How the objects are linked:
from | + & $ ^ * ! §
j179 | j315 j635 j681 j357 j251 j946 j46
j926 | j770 j943 j286 j151 j530 j309 j168
j320 | j537 j357 j726 j635 j599 j85 j554
j345 | j635 j315 j334 j537 j168 j201 j530
j726 | j952 j531 j320 j594 j48 j894 j475
j946 | j84 j333 j739 j725 j28 j179 j204
j520 | j681 j334 j315 j115 j178 j226 j840
j151 | j128 j734 j628 j926 j389 j443 j565
j541 | j22 j75 j285 j366 j204 j969 j28
j226 | j739 j721 j84 j888 j504 j520 j347
j976 | j224 j196 j903 j581 j894 j48 j429
j464 | j475 j751 j389 j25 j628 j810 j952
j564 | j28 j884 j504 j749 j84 j578 j22
j819 | j472 j211 j416 j953 j613 j561 j793
j20 | j628 j598 j128 j849 j475 j429 j48
j215 | j363 j178 j168 j636 j334 j789 j286
j598 | j662 j20 j609 j716 j624 j446 j267
j721 | j793 j226 j201 j790 j789 j334 j472
j196 | j758 j976 j327 j499 j862 j267 j446
j533 | j884 j28 j581 j903 j333 j403 j75
j211 | j347 j819 j204 j517 j285 j494 j739
j770 | j926 j969 j849 j128 j992 j75 j403
j224 | j976 j758 j492 j789 j790 j636 j674
j753 | j357 j537 j115 j315 j378 j972 j58
j565 | j599 j378 j636 j168 j537 j492 j151
j347 | j211 j472 j332 j697 j991 j840 j226
j972 | j725 j287 j888 j84 j749 j753 j579
j25 | j561 j840 j530 j464 j286 j472 j334
j46 | j807 j992 j494 j203 j969 j204 j179
j416 | j536 j204 j819 j480 j75 j992 j333
j725 | j972 j85 j862 j946 j327 j357 j265
j636 | j48 j210 j565 j215 j952 j224 j628
j28 | j564 j533 j499 j327 j946 j251 j541
j554 | j389 j203 j475 j992 j128 j480 j320
j697 | j517 j810 j579 j347 j995 j751 j888
j581 | j789 j499 j533 j976 j793 j363 j613
j201 | j333 j84 j721 j287 j884 j345 j536
j537 | j320 j753 j952 j345 j565 j287 j389
j862 | j888 j894 j725 j739 j196 j531 j517
j333 | j201 j946 j793 j85 j533 j635 j416
j624 | j751 j475 j203 j494 j598 j517 j531
j751 | j624 j464 j58 j840 j662 j697 j115
j378 | j138 j565 j210 j578 j753 j749 j734
j327 | j749 j903 j196 j28 j725 j138 j366
j807 | j46 j530 j840 j58 j943 j332 j315
j995 | j446 j674 j691 j991 j697 j662 j758
j492 | j903 j749 j224 j884 j287 j565 j443
j561 | j25 j494 j992 j475 j849 j819 j594
j849 | j286 j716 j770 j20 j561 j613 j363
j285 | j991 j613 j541 j446 j211 j716 j499
j128 | j151 j609 j20 j770 j554 j895 j599
j251 | j578 j403 j673 j138 j179 j28 j969
j840 | j494 j25 j807 j751 j826 j347 j520
j681 | j520 j594 j179 j531 j673 j739 j494
j888 | j862 j790 j972 j226 j758 j115 j697
j84 | j946 j201 j226 j972 j564 j315 j332
j334 | j594 j520 j345 j952 j215 j721 j25
j578 | j251 j168 j178 j378 j315 j564 j943
j716 | j826 j849 j969 j598 j494 j285 j673
j680 | j613 j991 j309 j674 j472 j286 j789
j363 | j215 j673 j403 j48 j594 j581 j849
j204 | j332 j416 j211 j265 j541 j46 j946
j894 | j790 j862 j85 j793 j976 j726 j953
j429 | j674 j446 j895 j613 j953 j20 j976
j475 | j464 j624 j554 j561 j20 j953 j726
j628 | j20 j662 j151 j286 j464 j674 j636
j530 | j992 j807 j25 j389 j926 j536 j345
j403 | j168 j251 j363 j599 j635 j533 j770
j790 | j894 j888 j287 j721 j224 j952 j810
j992 | j530 j46 j561 j554 j770 j416 j635
j673 | j178 j363 j251 j267 j681 j499 j716
j287 | j85 j972 j790 j201 j492 j537 j305
j48 | j636 j267 j599 j363 j726 j976 j20
j599 | j565 j138 j48 j403 j320 j903 j128
j594 | j334 j681 j635 j726 j363 j793 j561
j536 | j416 j332 j472 j305 j309 j530 j201
j472 | j819 j347 j536 j810 j680 j25 j721
j332 | j204 j536 j347 j579 j22 j807 j84
j265 | j579 j480 j517 j204 j366 j203 j725
j138 | j378 j599 j267 j251 j357 j327 j609
j903 | j492 j327 j976 j533 j85 j599 j895
j494 | j840 j561 j46 j624 j716 j211 j681
j286 | j849 j826 j926 j628 j25 j680 j215
j210 | j267 j636 j378 j178 j115 j758 j662
j691 | j366 j443 j995 j22 j579 j734 j749
j613 | j680 j285 j75 j429 j819 j849 j581
j389 | j554 j58 j464 j530 j151 j305 j537
j826 | j716 j286 j943 j662 j840 j991 j178
j517 | j697 j953 j265 j211 j446 j624 j862
j662 | j598 j628 j734 j826 j751 j995 j210
j531 | j115 j726 j357 j681 j267 j862 j624
j203 | j58 j554 j624 j46 j609 j265 j357
j315 | j179 j345 j520 j753 j578 j84 j807
j991 | j285 j680 j22 j995 j347 j826 j504
j793 | j721 j739 j333 j894 j581 j594 j819
j504 | j499 j789 j564 j758 j226 j178 j991
j579 | j265 j305 j697 j332 j691 j58 j972
j749 | j327 j492 j758 j564 j972 j378 j691
j943 | j969 j926 j826 j734 j807 j22 j578
j953 | j810 j517 j480 j819 j429 j475 j894
j58 | j203 j389 j751 j807 j734 j579 j753
j168 | j403 j578 j215 j565 j345 j884 j926
j309 | j75 j22 j680 j443 j536 j926 j884
j789 | j581 j504 j884 j224 j721 j215 j680
j22 | j541 j309 j991 j691 j332 j943 j564
j952 | j726 j115 j537 j334 j636 j790 j464
j739 | j226 j793 j946 j862 j499 j681 j211
j810 | j953 j697 j305 j472 j674 j464 j790
j758 | j196 j224 j749 j504 j888 j210 j995
j446 | j995 j429 j366 j285 j517 j598 j196
j305 | j480 j579 j810 j536 j443 j389 j287
j357 | j753 j320 j531 j179 j138 j725 j203
j635 | j345 j179 j594 j320 j403 j333 j992
j609 | j734 j128 j598 j969 j203 j366 j138
j499 | j504 j581 j28 j196 j739 j673 j285
j85 | j287 j725 j894 j333 j903 j320 j480
j969 | j943 j770 j716 j609 j46 j541 j251
j75 | j309 j541 j613 j895 j416 j770 j533
j674 | j429 j995 j443 j680 j810 j628 j224
j267 | j210 j48 j138 j673 j531 j196 j598
j366 | j691 j895 j446 j541 j265 j609 j327
j480 | j305 j265 j953 j416 j895 j554 j85
j115 | j531 j952 j753 j520 j210 j888 j751
j734 | j609 j151 j662 j943 j58 j691 j378
j895 | j443 j366 j429 j75 j480 j128 j903
j443 | j895 j691 j674 j309 j305 j151 j492
j178 | j673 j215 j578 j210 j520 j504 j826
j884 | j533 j564 j789 j492 j201 j168 j309

The rows follow the links: the fewer symbols apart two objects are, the more alike their rows tend to be.

Each row is also shifted at random along 7 hidden directions that mean nothing.

Some objects, each with a row of numbers:
j333: 1 7 -28 -10 -17 -29 -14 -20 -33 0 -4 -14 16 -17 -41 10 39 -3 -4 40 19 -1 31 -7 -5 3 -7 42 48 -2 26 11 -32 -54 4 16 -40 -22 11 -10 43 12 -8 6 14 90 -2 7 7 47 16
j810: -17 0 10 11 -22 -7 -14 -20 -17 2 17 61 21 -23 2 -12 0 63 -37 18 6 11 -11 31 24 -3 17 -4 4 41 20 0 29 30 3 0 46 32 -39 33 14 -8 38 -13 8 -7 -36 16 -15 23 -7
j739: -6 5 87 12 -12 43 -31 -34 22 57 -7 -18 -47 -5 23 -60 28 8 -53 -14 4 -48 -14 17 -81 -6 7 -69 -61 31 40 31 23 53 -42 17 96 60 14 -5 28 -15 14 35 16 -52 -39 30 16 23 49
j210: -5 39 34 -42 -1 -24 -58 77 -20 -13 -24 -62 -6 16 67 6 -57 -34 77 0 -29 20 -26 80 -42 -11 15 31 -28 12 -39 12 -14 45 -31 54 -83 32 40 -27 28 -29 -107 -29 9 86 28 -17 23 95 9
j531: 5 15 35 46 6 -68 -18 -27 -60 -12 -25 2 -31 -24 14 -40 -19 -7 -4 52 3 38 -17 -28 -50 13 32 38 -38 -7 78 34 42 -14 -8 -34 30 -35 26 12 2 7 -31 32 -1 104 -13 2 2 81 40
j826: 2 3 -107 -47 -50 10 70 30 17 -33 17 38 51 1 22 42 -14 16 -28 28 -7 10 -30 93 110 -17 12 40 42 11 -42 -29 -87 79 26 6 -48 14 6 -17 -46 19 -1 8 -32 -33 82 -20 -25 -60 -57
j357: 9 -11 -49 46 6 -24 53 -64 -23 -25 0 4 8 12 -57 5 14 -25 22 15 5 -13 14 -103 17 12 -14 14 -27 -33 44 -2 -26 -90 -4 -40 11 -62 7 7 -31 33 12 30 22 16 20 -19 -3 -30 -17
j533: 1 8 24 -19 10 -2 -42 30 -9 39 0 -64 -26 -3 -12 30 25 -16 17 -50 -11 -16 19 -79 -19 -20 -25 -10 31 -41 -26 3 29 -100 3 37 -56 -22 22 -25 61 -27 -14 -16 17 48 -36 23 7 37 36
j758: -14 -6 63 -29 37 27 -44 33 36 12 -24 -74 10 14 38 -16 -38 -53 145 -94 -46 -10 -12 42 -39 -29 11 6 -67 -23 -51 -2 13 56 -32 -9 -53 46 8 -15 8 -30 -55 -16 4 -15 -13 14 29 17 32
j564: -19 28 97 37 83 -13 -24 -45 25 -29 -87 -37 -18 6 21 -44 4 -97 50 -17 -24 -22 10 31 -70 3 22 18 -32 25 99 38 78 73 -34 -39 7 33 -15 20 -36 -21 -2 17 4 46 -45 26 23 65 29
j995: -18 4 -30 7 7 -53 3 -9 -72 -41 -23 16 -1 7 10 45 -32 -9 24 65 -30 52 -12 -38 20 -32 29 36 21 -11 21 22 -27 -54 -5 0 -61 -70 -6 -36 13 5 -42 12 -18 71 -11 -18 -23 31 -14
j734: 0 10 12 34 6 10 28 20 -16 -21 -10 42 -46 53 16 19 -18 3 -89 53 -10 35 1 -25 -16 -16 -3 -62 15 32 -15 11 11 -23 -11 45 35 -18 -5 -22 -5 -4 -22 -7 -16 -39 -11 -21 -8 -5 -52
j128: 17 -2 -84 -30 -46 -29 -13 68 -45 18 42 -14 47 -50 -10 66 2 56 -66 -23 17 -19 -7 61 118 18 -50 37 82 -9 -52 -50 5 -18 48 44 -66 34 21 51 11 -22 0 -16 23 32 40 19 -3 25 -21
j309: -15 -14 24 -6 50 17 17 8 22 -4 -2 7 -4 12 -12 14 9 -14 22 -24 -8 40 25 -47 -5 -11 -5 -12 21 -22 -18 0 45 -16 24 -30 8 -11 -25 9 -14 -3 36 -27 -18 -50 -40 -1 -16 -59 -1
j903: 6 -35 -83 -6 -37 53 53 24 3 27 35 38 9 20 -39 50 34 63 -92 -22 -10 -10 33 -86 64 0 -25 -40 53 -25 -100 -12 -54 -72 56 28 32 -48 -11 -4 27 -12 30 -2 -13 -105 16 -12 7 -113 -38
j807: -1 35 23 12 -3 -10 -13 -39 12 17 -10 7 4 8 0 -7 8 -26 -24 3 25 -54 -18 8 -9 1 -16 -35 -14 26 71 -3 22 -27 -50 53 0 21 -11 -1 4 27 19 6 30 11 -28 29 -3 41 -21
j680: -8 -5 -72 -45 -34 21 32 14 -4 -32 -1 52 20 4 15 28 4 41 -67 76 -5 14 -4 61 55 -28 29 13 78 40 -32 2 -84 55 39 23 -24 -10 -16 -32 6 12 -6 -8 -44 -24 51 -28 -24 -33 -39
j991: -10 -1 2 27 25 -57 38 -36 -47 -46 -46 74 -18 -27 17 5 -9 -3 -48 72 -35 92 -7 29 27 -22 62 69 32 13 81 40 50 66 56 -80 33 -28 -16 24 -62 1 18 28 -43 20 -15 14 -32 -3 -6
j578: -4 16 40 -27 17 27 6 87 40 5 0 -31 -12 34 34 -8 -30 -41 30 -33 -5 56 13 46 -28 1 -9 -9 -20 -12 -76 -3 10 54 -4 36 -15 38 20 -11 -19 1 -38 -16 -1 -49 18 -14 25 -22 -10
j565: 10 22 47 15 26 -4 -21 43 -4 -15 -32 1 -30 15 38 -12 -26 5 -42 18 -3 27 19 26 -36 21 -1 -11 21 33 -15 -1 50 22 -6 33 23 17 -3 22 14 -27 -20 -39 -6 26 -19 -5 27 61 -11
j751: -4 17 -18 -8 -47 1 -5 -21 5 29 26 18 16 14 24 16 -16 32 -13 -24 8 -41 -50 -10 32 -2 -15 -48 -34 17 -2 -23 -2 -38 -38 43 10 18 -12 -6 26 12 14 -3 36 -35 -14 16 -14 1 -25
j267: 6 -5 12 7 -10 -17 12 35 -32 22 5 -7 -66 29 21 0 -40 8 -46 -7 -21 51 -12 -100 -22 5 9 -37 -19 -38 -58 15 23 -73 17 11 19 -59 36 -37 30 -20 -34 -4 -8 -20 -14 -12 1 -20 20
j265: -7 5 6 -13 -12 -16 -69 23 -28 60 32 -66 25 -16 -33 20 4 -5 65 -54 8 -45 -7 18 0 -21 -59 1 -8 -23 -4 -12 -7 -40 -45 54 -70 38 19 10 39 -5 -32 14 49 40 -4 31 19 57 14
j115: 2 36 27 -39 -43 -29 -53 41 -2 35 14 -36 25 3 44 -1 -39 13 51 -57 -1 -17 -41 38 1 6 -5 0 -39 0 -23 -25 8 -8 -40 59 -34 47 21 4 47 -10 -33 -7 43 30 -11 22 34 72 12
j305: -18 -9 68 17 68 9 -25 22 11 -25 10 -12 -17 44 -2 -31 -5 -25 101 33 7 70 41 -8 -101 -13 0 -5 -35 -7 -26 31 -3 18 -31 -19 2 -11 -29 -4 -2 21 -41 -27 -28 -9 -11 -57 14 -5 2
j286: 3 14 -22 -9 0 1 8 -60 27 -11 -30 -3 21 -22 8 15 3 -1 1 -46 1 -91 -48 -41 63 -6 4 -12 13 16 56 -30 33 -43 -5 -11 -34 -9 -27 -2 7 -3 56 -24 12 13 -21 28 -40 16 10
j581: 5 1 -43 -19 -31 12 -15 -30 -11 16 -19 -13 -10 -17 6 15 28 20 -65 20 -11 -53 -10 -20 25 -13 13 -2 53 20 17 5 -41 -48 19 40 -25 -25 17 -39 61 -19 -5 -4 -6 53 3 16 -9 53 23
j943: 7 26 -5 -1 -5 -5 3 8 33 42 9 -13 -10 18 7 31 -12 -29 2 -72 -12 -32 -32 -67 36 -27 -30 -52 3 -25 -25 -27 52 -91 -21 49 -40 0 2 -10 9 -4 22 -17 22 -37 -37 27 -16 -20 -9
j403: 25 9 -29 -9 17 -1 -12 -31 20 6 -22 -76 29 -33 -29 13 26 -42 45 -80 14 -95 -12 -33 49 15 -29 35 16 -33 24 -38 19 -60 -3 -18 -81 -1 19 12 10 -16 26 -5 42 62 19 27 -3 37 35
j334: 4 20 5 -24 -15 -20 26 13 -2 -34 11 39 5 -3 21 -16 -14 14 -11 59 26 66 -3 28 -4 21 43 41 19 15 -3 9 -4 37 20 -16 13 -14 -12 -4 -1 25 -5 -11 -5 33 16 -22 -9 10 -1
j472: -8 10 25 -39 -15 -30 -31 41 -13 -6 8 21 3 -17 15 -3 -11 29 26 44 7 87 4 64 -21 -20 25 42 17 2 -9 11 3 32 12 -2 -17 10 -13 1 10 27 -17 -15 -22 35 -7 -8 -15 31 2
j599: 23 -5 35 31 5 17 -10 31 -8 21 -10 1 -33 -12 13 -14 0 24 -99 -22 4 1 17 6 -13 36 -18 -34 10 25 -23 -1 68 23 27 20 78 31 8 36 0 -51 12 -9 0 -33 -17 17 15 -1 11
j58: -3 4 -4 0 0 -7 34 54 11 4 52 25 -6 51 -14 23 -38 -7 57 -2 2 93 12 -79 -9 -10 -12 -31 -28 -55 -87 -9 -3 -66 4 4 -2 -47 3 -2 -20 52 -18 -8 -5 -62 -5 -46 0 -76 -46
j211: -1 -21 14 -53 -5 37 -22 25 33 38 50 -52 2 27 7 -5 10 -21 121 -33 -2 -6 -9 -3 -56 -30 -17 -43 -53 -30 -70 2 -84 -8 -35 13 -63 -10 32 -80 25 31 -50 13 -12 -45 37 -24 -2 -42 13
j179: 7 18 27 -2 -11 -5 0 11 13 34 27 -19 -43 38 -10 -20 8 -24 -17 12 16 10 23 -61 -60 13 -21 -41 -27 -22 -18 12 -6 -57 -18 48 17 -27 28 -27 20 26 -28 18 14 -1 -1 -19 15 -3 4
j251: 7 5 -53 29 6 -34 60 -41 -23 -24 -26 18 -32 22 -26 29 10 -29 -56 50 -15 29 17 -116 26 3 3 21 34 -36 30 14 -3 -100 33 -18 -13 -92 19 -25 -15 25 11 22 -8 35 15 -10 -25 -30 -6
j446: 0 -1 -10 11 6 -59 -44 -21 -79 -2 -31 -36 -9 -38 0 17 -6 -3 18 10 -33 -2 -27 12 19 -15 1 46 11 -4 60 11 17 -19 1 -21 -53 -6 25 -8 7 -27 -27 20 -5 102 -7 19 -12 82 26
j85: -6 -19 70 21 74 6 -44 8 8 -10 -15 -62 0 -5 -23 -47 9 -38 125 -14 15 22 36 12 -92 14 -5 31 -52 -24 5 24 11 36 -21 -65 -3 9 3 18 -4 -6 -28 0 -3 31 -2 -19 34 25 41
j541: 6 -18 -23 -4 6 18 11 17 7 22 15 -16 -4 -9 -26 18 26 -19 -13 -34 -12 -5 7 24 25 -10 -25 7 12 -19 -11 0 4 33 21 -3 -6 28 24 8 -35 -5 14 30 -1 -44 14 16 -8 -50 -6
j554: 15 18 19 3 -36 0 -54 59 -23 41 44 1 -16 -19 7 -3 8 73 -107 11 45 -22 8 70 -6 26 -50 -42 26 37 -22 -18 29 20 -6 94 49 69 17 32 39 -17 -9 -19 26 0 5 11 16 60 -13

From each start, follow one symbol. Which object do you reach?
Answer with the object's name.
---
2 -4 18 -17 -14 29 -52 10 0 43 1 -38 -22 -22 29 -2 19 26 -48 -15 -2 -68 -15 54 -11 -13 -8 -45 29 46 0 -2 -7 32 -3 49 -10 45 10 -30 55 -33 -2 -13 -8 13 0 19 -16 47 20
* j819
---
-13 -44 -16 19 13 43 32 -13 11 -17 -9 4 -4 -8 0 -18 3 -7 4 -35 -41 7 -2 17 14 3 15 7 -35 -12 -11 14 -16 88 35 -77 50 13 3 2 -56 -20 19 29 -23 -83 23 -7 6 -71 2
! j267
---
22 -3 10 14 -2 0 11 72 -17 19 32 36 -56 -8 9 1 1 46 -137 25 26 74 22 4 -3 18 -21 -35 54 12 -51 4 49 20 59 25 67 -1 21 20 -6 -12 9 -17 -31 -46 -7 -2 -14 -30 -2
§ j403
---
-21 19 -18 -24 -36 -29 5 -25 -19 24 17 18 8 12 -5 25 -11 21 29 4 -6 18 -18 -53 28 -36 17 -3 1 -22 6 -5 -15 -86 -9 16 -35 -33 -4 -27 29 34 6 12 14 4 -28 29 -28 -5 -5
+ j211
---
8 -2 12 -35 31 34 -8 28 34 -35 -18 -40 -6 53 46 -6 -37 -36 100 -15 -13 -11 -4 -36 -40 -2 14 -34 -46 -4 -71 -15 -67 -28 -27 12 -66 -44 -3 -66 39 -2 -53 -49 -18 5 29 -56 15 8 1
+ j48
---
-3 24 -40 -30 -39 -28 18 -26 5 -6 19 19 39 -17 7 17 -12 3 34 2 14 4 -37 7 54 -3 10 21 -3 -5 27 -15 -1 -23 -11 -13 -36 -1 -10 0 -22 35 22 9 21 6 11 15 -26 -10 -11
* j826
---
-18 0 -3 6 25 -16 4 -26 7 -31 -15 -6 66 -24 -28 1 12 -11 88 -32 3 -8 29 43 24 16 1 80 -1 -13 33 -2 20 35 9 -66 -14 27 -30 73 -33 -5 30 -15 36 36 -5 18 24 9 8
! j537
---
-8 17 51 -4 -4 -18 4 27 -8 7 -19 23 -37 -12 32 0 -15 13 -44 -10 -34 62 -15 -10 -16 -19 39 7 7 -7 -5 34 75 30 27 4 47 6 7 10 -7 -17 2 7 -5 -26 -54 34 2 -9 23
& j789
---
-7 -14 -54 -14 -11 10 44 -3 10 32 5 -11 11 -9 -48 52 24 -9 -15 -70 -21 0 16 -82 73 -20 -24 2 22 -58 -40 1 2 -65 42 -13 -20 -32 18 2 -17 -4 33 28 13 -58 1 23 -7 -86 -6
+ j564
---
4 -26 49 6 48 49 -24 16 25 19 -2 -23 -29 3 -12 -18 27 -13 -18 -10 -1 -8 30 29 -46 -5 -29 -39 18 18 -17 15 13 62 9 0 17 27 -1 -11 -12 -14 8 -16 -19 -52 -1 -1 4 -23 9
& j541
---
-16 -12 68 35 33 -46 -30 38 -43 0 3 -7 -33 -13 -11 -34 -6 -17 26 13 -3 110 38 30 -75 11 10 54 -20 -30 7 45 56 53 20 -41 49 14 16 41 -39 -6 -32 29 -4 35 -18 7 26 19 21
§ j265
---
-20 23 -30 -13 -56 -26 -2 -34 -38 -3 -11 37 3 24 4 19 -6 34 -53 73 -23 -5 -13 -20 15 -23 31 2 19 28 28 18 -58 -60 -32 57 -7 -25 -14 -21 61 3 -32 12 15 41 -16 13 1 55 -13
$ j972
---
0 0 -1 14 2 -21 26 17 -8 -5 3 26 -23 16 21 17 -45 7 8 -18 -22 38 -36 -71 19 -17 18 -29 -17 -19 -13 2 42 -60 7 -12 6 -39 1 -11 -2 -5 1 -11 -12 -36 -15 -4 -27 -24 -6
+ j598
---
7 -4 6 2 -38 3 5 -10 6 36 39 24 -28 -7 6 -18 9 31 -58 -8 21 -6 -32 -24 -2 3 -3 -50 -22 -7 4 0 13 -13 -5 12 51 12 21 -8 6 17 25 32 2 -44 -12 12 -21 -25 12
& j561
---
-4 18 68 -17 -13 -3 -52 41 18 27 17 -21 -7 3 49 -32 -39 28 48 -60 22 0 -27 0 -37 16 7 -19 -46 -11 -46 -13 53 -10 -27 43 14 37 -9 15 58 -13 -9 -34 27 -5 -39 10 15 41 30
$ j537
